[[122 109 139 104 116 118 130 134 124 146 117 149 150]
 [154 136 141 116 123 151 111 141 146 104 154 133 133]
 [117 140 128 125 115 153 125 143 118 103 130 147 105]
 [144 152 128 113 153 144 150 109 150 122 102 151 154]]
:
[[150 133 105 154]
 [149 133 147 151]
 [117 154 130 102]
 [146 104 103 122]
 [124 146 118 150]
 [134 141 143 109]
 [130 111 125 150]
 [118 151 153 144]
 [116 123 115 153]
 [104 116 125 113]
 [139 141 128 128]
 [109 136 140 152]
 [122 154 117 144]]

[[121 116]
 [138 150]
 [147 149]
 [113 132]
 [149 155]]
:
[[116 150 149 132 155]
 [121 138 147 113 149]]

[[107 117 108 117 115 136 120 106]
 [141 132 135 116 115 125 133 134]
 [ 99 138 132 126 124 107 134 132]
 [113 116 135 134 131 130 129 137]]
:
[[106 134 132 137]
 [120 133 134 129]
 [136 125 107 130]
 [115 115 124 131]
 [117 116 126 134]
 [108 135 132 135]
 [117 132 138 116]
 [107 141  99 113]]

[[148 136 136 131 131 123]
 [100 126 117 111 138 140]
 [133 120 131 136 132 111]
 [150 124 119 110 126 120]
 [143 121 119 142 137 127]
 [146 132 120 121 129 135]
 [137 127 138 142 131 119]
 [121 131 112 122 125 128]]
:
[[123 140 111 120 127 135 119 128]
 [131 138 132 126 137 129 131 125]
 [131 111 136 110 142 121 142 122]
 [136 117 131 119 119 120 138 112]
 [136 126 120 124 121 132 127 131]
 [148 100 133 150 143 146 137 121]]

[[143 124 102]
 [134 123 127]
 [133 124 124]
 [137 127 120]
 [143 124 102]
 [115 132 147]
 [158 149 113]
 [114 131 148]
 [123 133 134]
 [118 114 127]]
:
[[102 127 124 120 102 147 113 148 134 127]
 [124 123 124 127 124 132 149 131 133 114]
 [143 134 133 137 143 115 158 114 123 118]]

[[131 113 114 113 126 116 109 138 116 129 129 114 136 120 113]
 [117 134 137 118 122 141 130 130 126 128 133 116 135 121 116]
 [113 118 135 125 109 134 132 107 132 126 130 115 112 126 127]
 [123 134 127 136 133 124 134 114 126 117 118 139 115 129 130]]
:
[[113 116 127 130]
 [120 121 126 129]
 [136 135 112 115]
 [114 116 115 139]
 [129 133 130 118]
 [129 128 126 117]
 [116 126 132 126]
 [138 130 107 114]
 [109 130 132 134]
 [116 141 134 124]
 [126 122 109 133]
 [113 118 125 136]
 [114 137 135 127]
 [113 134 118 134]
 [131 117 113 123]]

[[106 114 125 133 152 116 105 107 149 105 116 108 115]
 [136 110 149 142 139 156 102 142 127 124 147 118 153]
 [127 131 120 106 119 128 119 104 112 126 114 102 105]
 [114 114 111 101 137 120 115 141 153 149 150 116 128]
 [127 122 149 121 148 147 136 139 155 104 156 142 101]
 [129 149 101 146 152 118 136 140 135 153 128 112 117]]
:
[[115 153 105 128 101 117]
 [108 118 102 116 142 112]
 [116 147 114 150 156 128]
 [105 124 126 149 104 153]
 [149 127 112 153 155 135]
 [107 142 104 141 139 140]
 [105 102 119 115 136 136]
 [116 156 128 120 147 118]
 [152 139 119 137 148 152]
 [133 142 106 101 121 146]
 [125 149 120 111 149 101]
 [114 110 131 114 122 149]
 [106 136 127 114 127 129]]
---
[[115 145 147]
 [128 137 104]]
:
[[128 137 104]
 [115 145 147]]

[[116 136 131 143 105 121 132]
 [112 111 138 149 130 143 124]
 [124 116 146 139 129 138 123]
 [123 127 141 129 124 145 124]
 [120 126 132 139 112 119 143]
 [121 119 141 149 148 139 130]]
:
[[124 116 146 139 129 138 123]
 [123 127 141 129 124 145 124]
 [121 119 141 149 148 139 130]
 [120 126 132 139 112 119 143]
 [116 136 131 143 105 121 132]
 [112 111 138 149 130 143 124]]

[[120 125 126 131 139 120 135 126 125 128 128 131 132 127 145 139]
 [132 119 126 123 130 139 121 131 135 136 127 135 127 121 106 132]
 [122 150 116 128 139 128 114 148 156 149 117  99 118 107 144 106]]
:
[[132 119 126 123 130 139 121 131 135 136 127 135 127 121 106 132]
 [122 150 116 128 139 128 114 148 156 149 117  99 118 107 144 106]
 [120 125 126 131 139 120 135 126 125 128 128 131 132 127 145 139]]

[[120 138 141 105]
 [129 130 135 107]
 [108 145 140 127]]
:
[[129 130 135 107]
 [120 138 141 105]
 [108 145 140 127]]

[[131 146 120 117 133 139 136 135 138]
 [123 127 129 123 136 154 133 133 126]
 [128 114 144 115 138 130 123 120 134]
 [135 133 132 124 142 146 141 125 137]
 [126 144 126 112 131 138 129 141 138]
 [141 132 113 138 124 112 118 130 128]
 [144 122 122 148 139 134 126 125 125]]
:
[[144 122 122 148 139 134 126 125 125]
 [141 132 113 138 124 112 118 130 128]
 [135 133 132 124 142 146 141 125 137]
 [131 146 120 117 133 139 136 135 138]
 [128 114 144 115 138 130 123 120 134]
 [126 144 126 112 131 138 129 141 138]
 [123 127 129 123 136 154 133 133 126]]

[[107 109]
 [143 124]
 [134 114]
 [103 112]
 [133 134]
 [120 117]
 [142 115]
 [108 115]]
:
[[143 124]
 [142 115]
 [134 114]
 [133 134]
 [120 117]
 [108 115]
 [107 109]
 [103 112]]
